Below is a small trained network, with its code and all its weights. Each question gives an input and a target symbol and asks what happens when units are switched off, that is, made to give their printed mean instead of their output.

import numpy as np


def w(rows, s, z=0):
    codes = np.array(rows[::2]) - 128.0
    scale = np.full(codes.shape[1], s)
    scale[-1] = z or s
    return codes * scale


def norm(h):
    return h / np.sqrt((h * h).mean(-1, keepdims=True) + 1e-5)


def f(y):
    return np.maximum(y, 0)


def softmax(a):
    e = np.exp(a - a.max(-1, keepdims=True))
    return e / e.sum(-1, keepdims=True)


def log_softmax(a):
    a = a - a.max(-1, keepdims=True)
    return a - np.log(np.exp(a).sum(-1, keepdims=True))


def net(x, mask):
    ids = ['ΓΔαβεστψ'.index(c) for c in x.split()]
    T = len(ids)
    res = E[ids] + P[:T]
    r = norm(res)
    for j in range(3):
        rows = slice(4 * j, 4 * j + 4)
        q, k, v = (r @ M[0][rows].T for M in (Q, K, V))
        z = softmax(np.where(np.tri(T) > 0, q @ k.T / 4**0.5, -1e9)) @ v
        o = O[0][rows]
        res = res + np.where(mask[j], z, o[:, -1]) @ o[:, :-1]
    y = f(norm(res) @ A[0][:, :-1].T + A[0][:, -1])
    res = res + np.where(mask[3:11], y, B[0][:, -1]) @ B[0][:, :-1]
    return log_softmax(norm(res)[-1] @ U[:, :-1].T + U[:, -1])


Q, K, V, O, A, B = {}, {}, {}, {}, {}, {}
E = w([
[120,73,83,83,62],'Γ',
[156,110,62,97,134],'Δ',
[160,136,79,135,133],'α',
[191,160,72,137,109],'β',
[59,36,192,157,49],'ε',
[140,152,67,92,103],'σ',
[151,167,45,131,114],'τ',
[151,252,91,70,184],'ψ',
],0.0032)
P = w([
[120,102,226,122,123],'0',
[156,160,81,127,179],'1',
[215,50,53,38,121],'2',
[116,214,103,136,42],'3',
[150,150,81,133,177],'4',
[177,42,30,58,115],'5',
[108,216,101,128,40],'6',
[147,147,81,133,178],'7',
[160,53,13,69,113],'8',
[105,222,101,129,42],'9',
[146,142,88,137,180],'10',
[151,56,2,75,115],'11',
[102,226,104,128,46],'12',
],0.0029)
Q[0] = w([
[110,148,156,123,207],'H0',
[201,130,82,83,146],'H0',
[192,137,82,63,170],'H0',
[85,78,139,114,193],'H0',
[153,164,95,152,204],'H1',
[113,41,183,161,196],'H1',
[106,44,111,97,76],'H1',
[73,179,176,1,208],'H1',
[85,175,190,170,17],'H2',
[121,179,161,79,5],'H2',
[162,40,129,202,199],'H2',
[165,182,96,109,110],'H2',
],0.01)
K[0] = w([
[187,76,166,85,180],'H0',
[161,164,76,120,159],'H0',
[171,149,68,113,175],'H0',
[105,102,159,149,188],'H0',
[171,174,61,135,204],'H1',
[158,65,182,164,188],'H1',
[75,36,96,91,77],'H1',
[45,172,214,41,216],'H1',
[151,101,245,131,99],'H2',
[153,135,250,60,67],'H2',
[94,102,29,218,122],'H2',
[182,177,147,109,127],'H2',
],0.011)
V[0] = w([
[130,76,112,12,171],'H0',
[82,139,197,125,171],'H0',
[153,137,76,81,146],'H0',
[108,115,140,69,54],'H0',
[63,37,94,143,101],'H1',
[115,160,96,107,129],'H1',
[137,131,159,99,146],'H1',
[233,114,152,166,134],'H1',
[185,31,154,123,156],'H2',
[73,102,154,224,224],'H2',
[69,82,132,2,183],'H2',
[27,89,59,115,99],'H2',
],0.0037)
O[0] = w([
[131,94,148,207,72,137],'H0',
[163,137,72,125,126,6],'H0',
[124,102,181,149,120,210],'H0',
[92,118,92,160,146,162],'H0',
[200,173,154,119,165,168],'H1',
[110,108,149,146,125,169],'H1',
[126,131,105,137,129,93],'H1',
[96,189,107,94,90,100],'H1',
[120,110,106,128,200,146],'H2',
[37,87,110,159,129,1],'H2',
[95,122,156,1,167,141],'H2',
[91,199,72,55,98,136],'H2',
],0.005,0.0023)
A[0] = w([
[71,106,185,112,53,107],'N0',
[96,104,137,230,175,41],'N1',
[143,217,156,103,131,91],'N2',
[63,84,123,50,125,131],'N3',
[72,163,30,171,71,1],'N4',
[86,126,77,87,254,41],'N5',
[159,167,114,139,58,44],'N6',
[157,20,76,117,118,131],'N7',
],0.0055,0.0036)
B[0] = w([
[135,56,152,89,119,166],'N0',
[97,81,51,2,221,154],'N1',
[160,70,103,162,144,195],'N2',
[103,178,93,210,116,223],'N3',
[45,48,94,193,97,167],'N4',
[126,143,246,114,169,173],'N5',
[61,127,158,98,142,187],'N6',
[119,193,93,116,129,253],'N7',
],0.0061,0.0027)
U = w([
[244,125,136,57,106,140],'Γ',
[110,242,52,115,113,66],'Δ',
[91,64,75,68,228,25],'α',
[182,174,187,221,54,33],'β',
[103,180,210,130,200,254],'ε',
[117,42,196,68,89,187],'σ',
[37,91,96,186,94,222],'τ',
[200,72,98,216,192,105],'ψ',
],0.011,0.002)

Each question gives the input, a string of symbols that net reads in full, and the target symbol t.
The units are the heads (4 rows each of Q, K, V and O) and the neurons (one row each of A and B). Each row of codes is followed by its name. A weight is (code - 128) times the scale printed after its matrix; where a second scale follows, it is the last column's (O, A, B and U).
mask holds one flag per unit, heads first, then neurons. A switched-off unit (its flag False) gives its mean, the last column of its rows in O or B, instead of its output. The means were averaged over made-up inputs and are rounded, as every weight is.
A unit's drop is (log p(t) with every unit on - log p(t) with that unit switched off) / (log p(t) with every unit on - log p(t) with every unit switched off).
The circuit of an input: a set's keep is (log p(t) with only the set's units on - log p(t) with every unit switched off) / (log p(t) with every unit on - log p(t) with every unit switched off). Starting from all 11 units, units are removed one at a time, each time the one whose removal leaves the highest keep (on an exact tie, the one counted first), for as long as the keep stays at least 0.8.
circuit, biggest first: the units of the circuit, biggest drop first
heads that matter: for each layer, one digit per head in row order, 1 if its drop is at least 0.15 and else 0, layers parted by /
input Γ Δ β ε τ ε α σ ε ε ε Δ, target Δ: circuit, biggest first	(N7)
input β Δ ε ε α, target α: circuit, biggest first	(N1, H2, H1, H0)
input σ Δ ε, target Γ: circuit, biggest first	(H1, N7)
input β ε ε α Δ, target Δ: heads that matter	110
input Δ ε ψ ψ, target ε: circuit, biggest first	(H2, N5)
input ε Δ ε σ Γ β ε ε σ σ β ε α, target τ: heads that matter	000
input ψ τ β τ Γ τ ψ Γ, target Γ: circuit, biggest first	(H2, H0)
input ε ε Γ σ, target τ: heads that matter	000
input ε α τ σ ψ ε Γ ε, target ε: heads that matter	011
input ψ α α ε β ε τ Δ ε ψ, target σ: heads that matter	011
input Δ α β Δ, target ε: heads that matter	001
input σ ψ τ ε α ε β σ τ α ε τ α, target Γ: circuit, biggest first	(H2, N2)
input β ψ ε β τ ε ε σ, target σ: circuit, biggest first	(H2, H0, H1, N0)
input Γ β ε ε β, target β: circuit, biggest first	(H2, H0, H1)
input ψ ε ψ, target Δ: circuit, biggest first	(H1, N7, H0)
input σ σ Γ β ε ε ε ε ε ε α Γ, target Δ: circuit, biggest first	(N7)
input ψ ε ε Δ ε τ Δ τ ε α α α Δ, target σ: circuit, biggest first	(N0, H2)
input ψ ψ α ε τ τ α ψ β ε, target σ: heads that matter	011
input β ε τ ε Γ ε ε ε σ Γ α, target α: circuit, biggest first	(N1, H2, H0)
input β ε ψ σ τ ψ τ ε σ β ε ε Γ, target ψ: heads that matter	001
input ψ β α τ ε ε ψ τ ε τ ψ α, target Δ: heads that matter	000
input ψ τ β τ α ε Γ ε τ ε, target σ: heads that matter	010
input ε σ Δ ε τ Δ τ σ τ ε Δ ψ Δ, target τ: heads that matter	001
